Below is a small trained network, with its code and all its weights. Each question gives an input and a class and asks what happens when units are switched off, that is, made to give their printed mean instead of their output.

import numpy as np


def w(rows, s, z=0):
    codes = np.array(rows[::2]) - 128.0
    scale = np.full(codes.shape[1], s)
    scale[-1] = z or s
    return codes * scale


def f(y):
    return y / 2 * (1 + np.tanh(0.7978845608 * (y + 0.044715 * y**3)))


def log_softmax(a):
    a = a - a.max(-1, keepdims=True)
    return a - np.log(np.exp(a).sum(-1, keepdims=True))


def net(x, mask):
    res = np.array(x, float).reshape(1, 7) / 4 @ E
    y = f(res @ A[0][:, :-1].T + A[0][:, -1])
    res = res + np.where(mask, y, B[0][:, -1]) @ B[0][:, :-1]
    return log_softmax(res[-1] @ U[:, :-1].T + U[:, -1])


A, B = {}, {}
E = w([
[127,115,72,51,179,111,99,177],'x0',
[144,131,48,157,112,105,134,163],'x1',
[184,184,198,79,80,54,112,182],'x2',
[148,194,154,149,197,98,159,84],'x3',
[54,117,245,134,133,143,86,184],'x4',
[173,107,132,69,99,206,68,87],'x5',
[129,80,149,132,172,80,57,123],'x6',
],0.011)
A[0] = w([
[80,1,68,178,38,128,159,138,186],'N0',
[193,75,145,116,97,138,42,13,138],'N1',
[160,172,61,149,97,119,124,124,93],'N2',
[189,140,142,214,96,78,211,97,118],'N3',
[102,77,154,160,28,159,93,206,253],'N4',
[80,124,203,192,179,75,15,89,124],'N5',
[205,124,53,78,145,51,106,152,114],'N6',
[155,93,44,46,135,88,159,142,150],'N7',
[140,164,137,193,157,97,125,101,115],'N8',
[94,113,180,120,166,84,168,186,159],'N9',
[98,125,146,112,149,136,84,56,154],'N10',
[81,129,160,91,111,150,161,170,75],'N11',
[53,105,173,161,78,154,163,96,112],'N12',
[174,148,221,99,85,148,66,161,149],'N13',
],0.01,0.0056)
B[0] = w([
[106,150,12,176,102,145,63,171,240],'N0',
[229,100,28,183,121,209,202,79,213],'N1',
[89,204,185,164,161,83,141,154,171],'N2',
[149,210,138,207,127,47,185,122,204],'N3',
[124,169,69,118,55,200,67,133,251],'N4',
[50,145,254,96,194,112,119,162,227],'N5',
[43,108,172,164,139,133,42,183,210],'N6',
[118,173,134,95,89,210,39,191,214],'N7',
[111,145,149,156,153,72,182,117,169],'N8',
[98,143,154,199,191,182,88,129,200],'N9',
[116,107,83,192,188,122,163,164,173],'N10',
[93,146,125,179,117,106,98,63,155],'N11',
[91,114,111,117,154,162,46,160,191],'N12',
[174,150,189,72,111,105,105,119,227],'N13',
],0.0086,0.012)
U = w([
[224,115,195,73,169,251,226,29,227],'0',
[210,178,170,54,24,103,105,106,81],'1',
[57,158,191,83,158,155,50,174,92],'2',
[131,71,122,68,110,84,178,90,3],'3',
[130,137,5,195,90,190,85,124,211],'4',
[84,182,154,233,254,38,182,125,183],'5',
],0.0076,0.0033)

Each question gives the input, the list of numbers given to net, and the class t.
The units are the neurons (one row each of A and B). Each row of codes is followed by its name. A weight is (code - 128) times the scale printed after its matrix; where a second scale follows, it is the last column's (A, B and U).
mask holds one flag per neuron, in row order. A switched-off neuron (its flag False) gives its mean, the last column of its row in B, instead of its output. The means were averaged over made-up inputs and are rounded, as every weight is.
A unit's drop is (log p(t) with every unit on - log p(t) with that unit switched off) / (log p(t) with every unit on - log p(t) with every unit switched off).
The circuit of an input: a set's keep is (log p(t) with only the set's units on - log p(t) with every unit switched off) / (log p(t) with every unit on - log p(t) with every unit switched off). Starting from the 12 units with the biggest drops (on a tie, the unit counted first), units are removed one at a time, each time the one whose removal leaves the highest keep (on an exact tie, the one counted first), for as long as the keep stays at least 0.8.
units of the circuit, in order: the units of the circuit, biggest drop first
most important unit: the unit with the biggest drop
k most important neurons: the k neurons with the biggest drops, biggest first
drop when u is switched off: that unit's drop, to one decimal
input [5,4,1,-4,8,2,-2], class 4: units of the circuit, in order : (N4)
input [-7,4,4,5,-1,6,6], class 0: units of the circuit, in order : (N1, N0)
input [7,-1,-6,8,0,2,2], class 5: 2 most important neurons : (N4, N10)
input [6,-2,5,1,-1,8,-1], class 1: units of the circuit, in order : (N13, N5)
input [2,-4,3,2,3,5,-6], class 1: units of the circuit, in order : (N13, N5)
input [-4,5,-2,-2,7,-8,7], class 2: units of the circuit, in order : (N5, N4)
input [-4,-3,7,-3,3,8,0], class 1: 2 most important neurons : (N13, N4)
input [-8,-3,6,0,-6,1,5], class 5: 3 most important neurons : (N3, N4, N7)
input [-1,-1,-2,5,-3,2,5], class 5: 3 most important neurons : (N4, N10, N13)
input [2,-7,7,1,5,5,-2], class 1: 2 most important neurons : (N13, N6)
input [4,1,5,-1,-7,-2,0], class 2: 2 most important neurons : (N6, N7)
input [7,-2,3,-7,-1,6,4], class 4: 2 most important neurons : (N1, N5)
input [-6,-5,8,3,-3,8,-7], class 0: 2 most important neurons : (N1, N0)
input [1,-7,-7,4,6,2,8], class 5: most important unit : N10
input [-1,-5,0,-6,3,-7,-3], class 4: drop when N4 is switched off : 0.2
input [-2,-8,-1,-5,1,-6,-7], class 4: drop when N5 is switched off : 0.3
input [1,7,8,3,-4,1,-5], class 5: drop when N4 is switched off : 0.5
